Below is a small trained network, with its code and all its weights. Each question gives an input and a class and asks what happens when units are switched off, that is, made to give their printed mean instead of their output.

import numpy as np


def w(rows, s, z=0):
    codes = np.array(rows[::2]) - 128.0
    scale = np.full(codes.shape[1], s)
    scale[-1] = z or s
    return codes * scale


def norm(h):
    return h / np.sqrt((h * h).mean(-1, keepdims=True) + 1e-5)


def f(y):
    return y / 2 * (1 + np.tanh(0.7978845608 * (y + 0.044715 * y**3)))


def log_softmax(a):
    a = a - a.max(-1, keepdims=True)
    return a - np.log(np.exp(a).sum(-1, keepdims=True))


def net(x, mask):
    res = np.array(x, float).reshape(1, 2) / 4 @ E
    u = 0
    for l in range(3):
        y = f(norm(res) @ A[l][:, :-1].T + A[l][:, -1])
        res = res + np.where(mask[u : u + 6], y, B[l][:, -1]) @ B[l][:, :-1]
        u += 6
    return log_softmax(norm(res)[-1] @ U[:, :-1].T + U[:, -1])


A, B = {}, {}
E = w([
[90,33,88,179,4,170],'x0',
[230,27,180,89,167,194],'x1',
],0.0045)
A[0] = w([
[26,122,2,233,52,121,3],'0.n1',
[176,155,190,77,147,167,51],'0.n2',
[100,105,115,95,154,127,74],'0.n3',
[108,128,74,241,72,179,59],'0.n4',
[161,15,144,99,107,171,126],'0.n5',
[172,44,166,101,127,184,124],'0.n6',
],0.0069,0.0025)
B[0] = w([
[3,111,226,60,6,27,253],'0.n1',
[53,184,150,47,143,98,165],'0.n2',
[126,154,127,107,156,93,119],'0.n3',
[94,204,239,15,237,119,190],'0.n4',
[190,72,26,249,97,119,222],'0.n5',
[144,127,4,175,166,179,214],'0.n6',
],0.0054,0.0062)
A[1] = w([
[86,156,75,149,128,76,212],'1.n1',
[137,78,143,144,120,164,7],'1.n2',
[116,137,167,133,100,121,131],'1.n3',
[115,155,213,52,126,115,69],'1.n4',
[156,105,161,144,160,127,138],'1.n5',
[107,125,253,95,130,117,136],'1.n6',
],0.011,0.0018)
B[1] = w([
[158,81,160,106,188,187,193],'1.n1',
[173,84,73,153,97,127,137],'1.n2',
[183,105,191,53,98,195,158],'1.n3',
[93,106,157,157,94,143,255],'1.n4',
[71,118,127,127,68,141,134],'1.n5',
[77,45,168,120,1,139,245],'1.n6',
],0.0073,0.007)
A[2] = w([
[161,119,35,146,226,159,220],'2.n1',
[100,121,107,151,69,35,31],'2.n2',
[175,34,205,145,166,74,93],'2.n3',
[7,150,253,68,64,61,124],'2.n4',
[99,130,84,101,103,75,17],'2.n5',
[123,56,172,116,23,157,4],'2.n6',
],0.0054,0.0015)
B[2] = w([
[85,165,220,118,112,108,175],'2.n1',
[135,211,131,127,120,115,133],'2.n2',
[160,176,75,179,125,87,138],'2.n3',
[24,24,104,3,15,165,254],'2.n4',
[90,166,85,71,123,123,121],'2.n5',
[88,134,119,144,237,151,179],'2.n6',
],0.0071,0.0091)
U = w([
[135,204,129,202,65,76,67],'0',
[150,169,59,109,106,58,1],'1',
[153,175,55,98,111,77,26],'2',
[197,59,46,246,125,157,213],'3',
[156,182,78,110,95,107,22],'4',
[145,170,75,122,103,66,11],'5',
[137,187,216,123,228,141,194],'6',
[28,79,166,34,42,141,199],'7',
],0.013,0.0066)

Each question gives the input, the list of numbers given to net, and the class t.
The units are the neurons (one row each of A and B). Each row of codes is followed by its name. A weight is (code - 128) times the scale printed after its matrix; where a second scale follows, it is the last column's (A, B and U).
mask holds one flag per neuron, layer by layer. A switched-off neuron (its flag False) gives its mean, the last column of its row in B, instead of its output. The means were averaged over made-up inputs and are rounded, as every weight is.
A unit's drop is (log p(t) with every unit on - log p(t) with that unit switched off) / (log p(t) with every unit on - log p(t) with every unit switched off).
The circuit of an input: a set's keep is (log p(t) with only the set's units on - log p(t) with every unit switched off) / (log p(t) with every unit on - log p(t) with every unit switched off). Starting from the 12 units with the biggest drops (on a tie, the unit counted first), units are removed one at a time, each time the one whose removal leaves the highest keep (on an exact tie, the one counted first), for as long as the keep stays at least 0.8.
units of the circuit, in order: the units of the circuit, biggest drop first
top k neurons: the k neurons with the biggest drops, biggest first
k most important neurons of layer l: the k neurons of layer l with the biggest drops, biggest first
drop of u: that unit's drop, to one decimal
input [-6,7], class 6: units of the circuit, in order	[0.n1, 2.n4]
input [-6,-6], class 6: top neuron	[0.n1]
input [-3,-2], class 6: units of the circuit, in order	[0.n1, 1.n6, 2.n4]
input [-3,-3], class 6: top 2 neurons	[0.n4, 0.n1]
input [-4,7], class 6: 2 most important neurons of layer 2	[2.n4, 2.n1]
input [-2,6], class 3: top 2 neurons	[2.n4, 0.n5]
input [-7,-6], class 6: top 2 neurons	[0.n1, 1.n6]
input [-3,6], class 6: top 2 neurons	[2.n4, 1.n6]
input [-8,-7], class 6: top 4 neurons	[0.n1, 1.n6, 0.n4, 2.n4]
input [-3,5], class 6: top 2 neurons	[2.n4, 1.n6]
input [-1,-1], class 6: units of the circuit, in order	[0.n1, 2.n4, 1.n6]
input [-1,2], class 6: top 2 neurons	[2.n4, 0.n2]
input [-7,-4], class 6: drop of 0.n2	0.3
input [-1,5], class 3: top neuron	[2.n4]
